Here is a tiny trained network, its code and every weight. The questions are about switching its units off for an input and a target symbol, where a switched-off unit gives its printed mean instead of its output.

import numpy as np


def w(rows, s, z=0):
    codes = np.array(rows[::2]) - 128.0
    scale = np.full(codes.shape[1], s)
    scale[-1] = z or s
    return codes * scale


def f(y):
    return y / 2 * (1 + np.tanh(0.7978845608 * (y + 0.044715 * y**3)))


def softmax(a):
    e = np.exp(a - a.max(-1, keepdims=True))
    return e / e.sum(-1, keepdims=True)


def log_softmax(a):
    a = a - a.max(-1, keepdims=True)
    return a - np.log(np.exp(a).sum(-1, keepdims=True))


def net(x, mask):
    ids = ['Δβθλμφψ'.index(c) for c in x.split()]
    T = len(ids)
    res = E[ids] + P[:T]
    r = res
    for j in range(2):
        rows = slice(4 * j, 4 * j + 4)
        q, k, v = (r @ M[0][rows].T for M in (Q, K, V))
        z = softmax(np.where(np.tri(T) > 0, q @ k.T / 4**0.5, -1e9)) @ v
        o = O[0][rows]
        res = res + np.where(mask[j], z, o[:, -1]) @ o[:, :-1]
    y = f(res @ A[0][:, :-1].T + A[0][:, -1])
    res = res + np.where(mask[2:10], y, B[0][:, -1]) @ B[0][:, :-1]
    return log_softmax(res[-1] @ U[:, :-1].T + U[:, -1])


Q, K, V, O, A, B = {}, {}, {}, {}, {}, {}
E = w([
[82,178,82,79,198],'Δ',
[174,127,159,159,90],'β',
[113,218,181,84,87],'θ',
[180,124,176,166,98],'λ',
[120,121,2,115,100],'μ',
[101,220,153,227,159],'φ',
[155,115,160,143,128],'ψ',
],0.0091)
P = w([
[37,75,176,108,104],'0',
[211,231,106,175,254],'1',
[41,102,90,116,43],'2',
[231,195,127,65,179],'3',
[38,112,77,128,27],'4',
[235,163,144,43,158],'5',
[23,108,73,121,34],'6',
[235,136,159,40,137],'7',
],0.0055)
Q[0] = w([
[52,50,207,128,114],'H1',
[187,134,113,108,51],'H1',
[121,150,223,98,198],'H1',
[94,77,54,68,67],'H1',
[64,204,96,169,118],'H2',
[164,125,129,154,47],'H2',
[85,123,116,74,46],'H2',
[196,2,53,233,192],'H2',
],0.018)
K[0] = w([
[55,179,201,180,132],'H1',
[171,20,113,127,64],'H1',
[145,141,172,161,237],'H1',
[68,63,135,87,94],'H1',
[59,171,73,200,112],'H2',
[183,185,92,113,138],'H2',
[112,161,70,44,92],'H2',
[249,2,105,241,153],'H2',
],0.018)
V[0] = w([
[77,136,179,122,97],'H1',
[254,170,83,135,126],'H1',
[152,211,113,217,180],'H1',
[131,136,143,112,107],'H1',
[94,211,109,63,213],'H2',
[207,114,45,35,82],'H2',
[173,106,34,117,229],'H2',
[155,166,216,50,145],'H2',
],0.0086)
O[0] = w([
[87,93,107,75,107,64],'H1',
[216,149,107,162,136,227],'H1',
[231,65,111,171,78,249],'H1',
[125,125,114,108,125,112],'H1',
[92,149,41,122,109,251],'H2',
[148,87,74,2,116,137],'H2',
[140,53,55,127,171,105],'H2',
[156,223,110,125,145,59],'H2',
],0.0091,0.0022)
A[0] = w([
[196,159,138,65,162,158],'N1',
[62,124,141,163,30,96],'N2',
[96,159,109,84,50,120],'N3',
[57,9,128,172,94,120],'N4',
[159,102,225,152,68,53],'N5',
[132,76,138,56,173,29],'N6',
[92,43,163,42,130,116],'N7',
[61,148,71,101,158,254],'N8',
],0.015,0.0032)
B[0] = w([
[105,130,79,171,121,214],'N1',
[145,93,133,206,165,226],'N2',
[157,78,204,106,117,221],'N3',
[191,188,75,90,164,225],'N4',
[65,135,87,57,95,199],'N5',
[111,83,165,129,52,173],'N6',
[114,6,86,133,178,223],'N7',
[128,229,151,120,104,255],'N8',
],0.019,0.0081)
U = w([
[135,214,125,118,74,197],'Δ',
[83,85,137,159,51,4],'β',
[162,127,194,180,102,78],'θ',
[73,130,135,136,63,132],'λ',
[166,115,133,120,149,64],'μ',
[167,144,104,254,127,214],'φ',
[98,130,143,165,140,10],'ψ',
],0.0056,0.0026)

Each question gives the input, a string of symbols that net reads in full, and the target symbol t.
The units are the heads (4 rows each of Q, K, V and O) and the neurons (one row each of A and B). Each row of codes is followed by its name. A weight is (code - 128) times the scale printed after its matrix; where a second scale follows, it is the last column's (O, A, B and U).
mask holds one flag per unit, heads first, then neurons. A switched-off unit (its flag False) gives its mean, the last column of its rows in O or B, instead of its output. The means were averaged over made-up inputs and are rounded, as every weight is.
A unit's drop is (log p(t) with every unit on - log p(t) with that unit switched off) / (log p(t) with every unit on - log p(t) with every unit switched off).
The circuit of an input: a set's keep is (log p(t) with only the set's units on - log p(t) with every unit switched off) / (log p(t) with every unit on - log p(t) with every unit switched off). Starting from all 10 units, units are removed one at a time, each time the one whose removal leaves the highest keep (on an exact tie, the one counted first), for as long as the keep stays at least 0.8.
units of the circuit, in order: the units of the circuit, biggest drop first
unit that matters most: the unit with the biggest drop
top k neurons: the k neurons with the biggest drops, biggest first
which heads matter: for each layer, one digit per head in row order, 1 if its drop is at least 0.15 and else 0, layers parted by /
drop of u: that unit's drop, to one decimal
input μ μ μ θ, target φ: which heads matter	11
input μ Δ β, target Δ: units of the circuit, in order	[H2; N8; H1]
input φ φ Δ Δ β φ Δ, target Δ: top 2 neurons	[N8; N4]
input β μ β Δ, target φ: unit that matters most	H1
input θ λ μ μ μ ψ λ μ, target β: units of the circuit, in order	[H2; N6; N4]
input μ ψ β, target μ: which heads matter	11
input φ μ ψ, target μ: units of the circuit, in order	[N4; H2; N7; H1]
input λ λ θ μ φ ψ μ, target μ: which heads matter	01
input θ μ β φ Δ μ μ μ, target β: top 2 neurons	[N6; N7]
input μ μ μ μ μ β λ, target μ: units of the circuit, in order	[H2; N4; N7]
input φ Δ λ Δ ψ β ψ, target Δ: which heads matter	01
input λ β λ Δ, target φ: units of the circuit, in order	[H1; N1; N5]
input μ θ β, target θ: top 3 neurons	[N3; N5; N1]
input μ μ β, target μ: top 3 neurons	[N4; N7; N1]
input φ μ φ μ μ θ, target φ: top 4 neurons	[N1; N5; N8; N6]
input μ φ Δ μ μ ψ ψ, target μ: unit that matters most	H2
input ψ φ μ μ, target Δ: top 3 neurons	[N8; N2; N7]
input Δ β φ θ ψ, target θ: top 2 neurons	[N3; N5]
input μ μ Δ, target Δ: top 2 neurons	[N8; N2]
input μ β λ, target μ: top 2 neurons	[N4; N1]
input λ μ Δ λ μ μ θ, target θ: top neuron	[N3]
input μ θ μ μ, target λ: drop of N8	0.3
